Here is a tiny trained network, its code and every weight. The questions are about switching its units off for an input and a class, where a switched-off unit gives its printed mean instead of its output.

import numpy as np


def w(rows, s, z=0):
    codes = np.array(rows[::2]) - 128.0
    scale = np.full(codes.shape[1], s)
    scale[-1] = z or s
    return codes * scale


def f(y):
    return np.maximum(y, 0)


def log_softmax(a):
    a = a - a.max(-1, keepdims=True)
    return a - np.log(np.exp(a).sum(-1, keepdims=True))


def net(x, mask):
    res = np.array(x, float).reshape(1, 7) / 4 @ E
    y = f(res @ A[0][:, :-1].T + A[0][:, -1])
    res = res + np.where(mask, y, B[0][:, -1]) @ B[0][:, :-1]
    return log_softmax(res[-1] @ U[:, :-1].T + U[:, -1])


A, B = {}, {}
E = w([
[116,211,52,137,74],'x0',
[108,205,145,98,220],'x1',
[249,133,93,197,177],'x2',
[203,145,142,3,100],'x3',
[103,61,25,73,178],'x4',
[128,128,127,129,128],'x5',
[128,128,128,127,129],'x6',
],0.011)
A[0] = w([
[117,54,196,138,160,152],'n1',
[20,114,122,230,152,57],'n2',
[115,180,76,122,90,59],'n3',
[95,118,133,198,135,60],'n4',
[137,125,206,158,80,115],'n5',
[233,139,97,193,193,121],'n6',
[43,146,124,106,96,177],'n7',
[13,125,167,71,85,49],'n8',
[105,222,130,126,220,159],'n9',
[108,147,137,180,161,168],'n10',
[95,216,65,139,90,31],'n11',
[179,176,149,13,127,160],'n12',
[129,124,85,149,43,72],'n13',
[109,165,205,147,109,110],'n14',
[94,163,43,118,127,175],'n15',
[89,61,49,84,142,65],'n16',
[123,137,64,104,121,102],'n17',
[148,90,176,163,21,28],'n18',
[122,25,65,149,59,74],'n19',
[126,25,214,119,180,20],'n20',
[161,140,197,153,79,117],'n21',
[186,104,140,54,54,46],'n22',
[136,19,88,128,78,63],'n23',
[79,56,77,95,176,127],'n24',
[26,99,181,94,70,5],'n25',
[138,39,170,139,114,45],'n26',
[124,72,78,109,141,93],'n27',
[114,197,209,164,80,93],'n28',
[91,188,130,93,247,4],'n29',
[89,100,68,65,191,132],'n30',
[76,128,97,200,153,84],'n31',
[42,148,177,88,166,121],'n32',
[108,75,195,101,206,95],'n33',
[154,92,163,108,158,143],'n34',
[68,93,132,185,131,89],'n35',
[134,95,174,113,148,26],'n36',
[115,169,219,137,122,144],'n37',
],0.013,0.0037)
B[0] = w([
[122,186,82,96,49,217],'n1',
[77,81,145,37,177,250],'n2',
[120,182,60,112,101,176],'n3',
[129,110,134,74,150,190],'n4',
[155,171,125,179,167,217],'n5',
[244,32,68,146,85,252],'n6',
[176,92,108,153,91,217],'n7',
[194,47,62,146,124,242],'n8',
[73,92,183,158,70,232],'n9',
[129,108,153,96,123,193],'n10',
[129,198,77,88,84,199],'n11',
[87,79,163,50,160,247],'n12',
[92,154,152,119,52,185],'n13',
[136,151,118,161,175,215],'n14',
[106,164,99,151,113,196],'n15',
[133,156,130,162,194,210],'n16',
[130,169,127,118,141,168],'n17',
[77,126,194,174,129,218],'n18',
[109,121,207,164,116,223],'n19',
[118,209,52,101,90,226],'n20',
[120,143,117,151,208,217],'n21',
[101,91,167,46,170,213],'n22',
[103,140,200,168,116,211],'n23',
[135,182,100,185,170,214],'n24',
[212,61,102,151,113,232],'n25',
[109,160,136,110,77,195],'n26',
[115,151,134,196,194,182],'n27',
[110,188,101,165,197,243],'n28',
[62,116,254,209,77,214],'n29',
[143,146,129,161,185,215],'n30',
[137,133,147,19,144,203],'n31',
[180,80,140,158,90,216],'n32',
[101,193,88,114,88,211],'n33',
[98,120,99,117,98,184],'n34',
[130,90,134,54,147,200],'n35',
[133,169,101,96,102,164],'n36',
[144,154,129,163,165,227],'n37',
],0.0097,0.013)
U = w([
[134,173,119,188,234,84],'0',
[216,39,95,151,73,118],'1',
[103,93,167,6,170,106],'2',
[84,124,220,185,46,255],'3',
[110,216,66,92,36,84],'4',
],0.016,0.0071)

Each question gives the input, the list of numbers given to net, and the class t.
The units are the neurons (one row each of A and B). Each row of codes is followed by its name. A weight is (code - 128) times the scale printed after its matrix; where a second scale follows, it is the last column's (A, B and U).
mask holds one flag per neuron, in row order. A switched-off neuron (its flag False) gives its mean, the last column of its row in B, instead of its output. The means were averaged over made-up inputs and are rounded, as every weight is.
A unit's drop is (log p(t) with every unit on - log p(t) with that unit switched off) / (log p(t) with every unit on - log p(t) with every unit switched off).
The circuit of an input: a set's keep is (log p(t) with only the set's units on - log p(t) with every unit switched off) / (log p(t) with every unit on - log p(t) with every unit switched off). Starting from the 12 units with the biggest drops (on a tie, the unit counted first), units are removed one at a time, each time the one whose removal leaves the highest keep (on an exact tie, the one counted first), for as long as the keep stays at least 0.8.
circuit, biggest first: the units of the circuit, biggest drop first
most important unit: the unit with the biggest drop
k most important neurons: the k neurons with the biggest drops, biggest first
drop when u is switched off: that unit's drop, to one decimal
input [-5,7,2,-5,6,0,-3], class 3: 2 most important neurons	[n29, n9]
input [6,7,-7,4,6,-6,3], class 1: most important unit	n8
input [1,-1,-5,-7,3,-2,6], class 2: 2 most important neurons	[n2, n6]
input [5,8,7,-1,0,-5,-2], class 3: 4 most important neurons	[n29, n9, n8, n25]
input [-2,-6,-8,8,3,-8,7], class 1: 4 most important neurons	[n8, n25, n2, n7]
input [4,-4,-6,-3,6,-3,5], class 0: 4 most important neurons	[n16, n6, n24, n27]
input [-8,7,-2,-3,4,0,-8], class 4: 3 most important neurons	[n20, n33, n1]
input [-8,3,-6,0,7,-7,5], class 4: 2 most important neurons	[n20, n33]
input [3,-3,3,-7,5,-5,2], class 2: 2 most important neurons	[n2, n31]
input [2,-7,-2,-1,7,-2,-2], class 0: 3 most important neurons	[n16, n24, n27]
input [8,-7,-8,7,2,-6,5], class 1: 2 most important neurons	[n8, n25]
input [-7,1,5,-3,-6,-2,-7], class 4: circuit, biggest first	[n1, n20]
input [-8,0,-3,-7,-3,-7,-4], class 4: 4 most important neurons	[n20, n1, n33, n12]
input [8,7,8,7,1,3,2], class 1: circuit, biggest first	[n6]
input [2,7,4,1,4,-8,-1], class 3: drop when n29 is switched off	0.2
input [5,-7,6,2,2,-8,1], class 3: drop when n25 is switched off	0.2
input [2,-3,1,-6,4,2,2], class 2: drop when n2 is switched off	0.1
